Below are the code and all the weights of a small trained network. Each question names an input and a class and asks about switching units off, where a switched-off unit gives its printed mean instead of its output.

import numpy as np


def w(rows, s, z=0):
    codes = np.array(rows[::2]) - 128.0
    scale = np.full(codes.shape[1], s)
    scale[-1] = z or s
    return codes * scale


def f(y):
    return np.maximum(y, 0)


def log_softmax(a):
    a = a - a.max(-1, keepdims=True)
    return a - np.log(np.exp(a).sum(-1, keepdims=True))


def net(x, mask):
    res = np.array(x, float).reshape(1, 7) / 4 @ E
    y = f(res @ A[0][:, :-1].T + A[0][:, -1])
    res = res + np.where(mask, y, B[0][:, -1]) @ B[0][:, :-1]
    return log_softmax(res[-1] @ U[:, :-1].T + U[:, -1])


A, B = {}, {}
E = w([
[127,130,129,126],'x0',
[2,23,173,140],'x1',
[211,59,228,81],'x2',
[143,37,40,34],'x3',
[129,126,126,130],'x4',
[127,130,130,126],'x5',
[129,126,127,131],'x6',
],0.011)
A[0] = w([
[24,157,6,150,154],'n0',
[230,158,54,55,104],'n1',
[154,216,114,142,52],'n2',
[43,142,81,145,130],'n3',
[99,211,195,186,13],'n4',
[120,68,26,37,48],'n5',
[138,32,205,136,130],'n6',
[218,219,49,90,132],'n7',
[145,78,56,94,67],'n8',
[98,139,62,156,136],'n9',
[77,155,28,115,141],'n10',
[123,66,50,33,13],'n11',
[215,36,225,33,155],'n12',
[89,67,135,140,135],'n13',
[200,82,209,78,151],'n14',
[41,71,128,101,111],'n15',
[184,163,95,107,77],'n16',
[24,53,136,95,112],'n17',
[25,83,134,135,111],'n18',
[147,67,77,39,55],'n19',
[129,136,56,173,73],'n20',
[45,97,154,140,53],'n21',
[72,154,196,210,4],'n22',
[157,151,209,234,31],'n23',
[105,91,84,28,89],'n24',
[77,188,62,172,162],'n25',
],0.012,0.0028)
B[0] = w([
[175,193,147,30,254],'n0',
[145,107,51,186,227],'n1',
[162,70,121,158,197],'n2',
[161,203,113,78,203],'n3',
[102,90,219,178,214],'n4',
[32,92,209,153,229],'n5',
[151,177,70,103,210],'n6',
[193,50,69,201,249],'n7',
[74,120,174,157,188],'n8',
[105,183,70,87,186],'n9',
[119,204,130,39,212],'n10',
[38,149,188,185,217],'n11',
[127,221,99,27,249],'n12',
[164,136,80,157,189],'n13',
[141,208,71,37,211],'n14',
[153,109,37,191,215],'n15',
[223,83,93,164,182],'n16',
[187,72,17,182,237],'n17',
[166,88,69,167,222],'n18',
[50,148,208,155,206],'n19',
[89,195,126,106,175],'n20',
[166,87,113,155,199],'n21',
[92,82,176,182,208],'n22',
[8,145,188,123,211],'n23',
[47,124,177,186,202],'n24',
[106,180,109,43,220],'n25',
],0.012,0.015)
U = w([
[154,199,92,8,192],'0',
[182,49,20,177,2],'1',
[52,103,206,142,146],'2',
],0.014,0.0039)

Each question gives the input, the list of numbers given to net, and the class t.
The units are the neurons (one row each of A and B). Each row of codes is followed by its name. A weight is (code - 128) times the scale printed after its matrix; where a second scale follows, it is the last column's (A, B and U).
mask holds one flag per neuron, in row order. A switched-off neuron (its flag False) gives its mean, the last column of its row in B, instead of its output. The means were averaged over made-up inputs and are rounded, as every weight is.
A unit's drop is (log p(t) with every unit on - log p(t) with that unit switched off) / (log p(t) with every unit on - log p(t) with every unit switched off).
unit that matters most: the unit with the biggest drop
k most important neurons: the k neurons with the biggest drops, biggest first
drop when u is switched off: that unit's drop, to one decimal
input [-2,6,-3,-6,5,8,5], class 1: 3 most important neurons -> [n18 n5 n17]
input [-7,4,4,-4,-5,-5,-6], class 0: 3 most important neurons -> [n7 n1 n12]
input [-7,-7,-4,-4,-5,-2,7], class 1: unit that matters most -> n7
input [-8,-2,-2,-3,-5,-4,8], class 2: 3 most important neurons -> [n12 n17 n14]
input [8,7,7,1,0,8,-7], class 0: 3 most important neurons -> [n12 n14 n7]
input [7,4,-5,5,8,2,-6], class 0: 3 most important neurons -> [n0 n10 n3]
input [8,-8,5,8,-5,3,-2], class 1: 2 most important neurons -> [n1 n7]
input [8,1,-1,-2,3,0,8], class 2: 4 most important neurons -> [n12 n14 n17 n7]
input [-7,5,-5,-3,4,-8,1], class 0: 4 most important neurons -> [n0 n7 n3 n25]
input [-6,7,6,-4,0,-3,-2], class 1: 2 most important neurons -> [n17 n0]
input [-4,-7,5,8,4,1,4], class 2: 2 most important neurons -> [n19 n5]
input [2,8,8,2,-4,6,8], class 0: 3 most important neurons -> [n12 n14 n7]
input [-5,1,-3,-4,-4,7,-7], class 2: 4 most important neurons -> [n12 n14 n4 n22]
input [-4,0,1,-2,5,1,-3], class 2: unit that matters most -> n0
input [1,-4,-6,8,-3,-3,2], class 2: drop when n5 is switched off -> 0.4
input [1,5,-6,5,-6,1,8], class 0: drop when n10 is switched off -> 0.3
input [5,-2,3,4,-8,5,8], class 2: drop when n19 is switched off -> 0.2
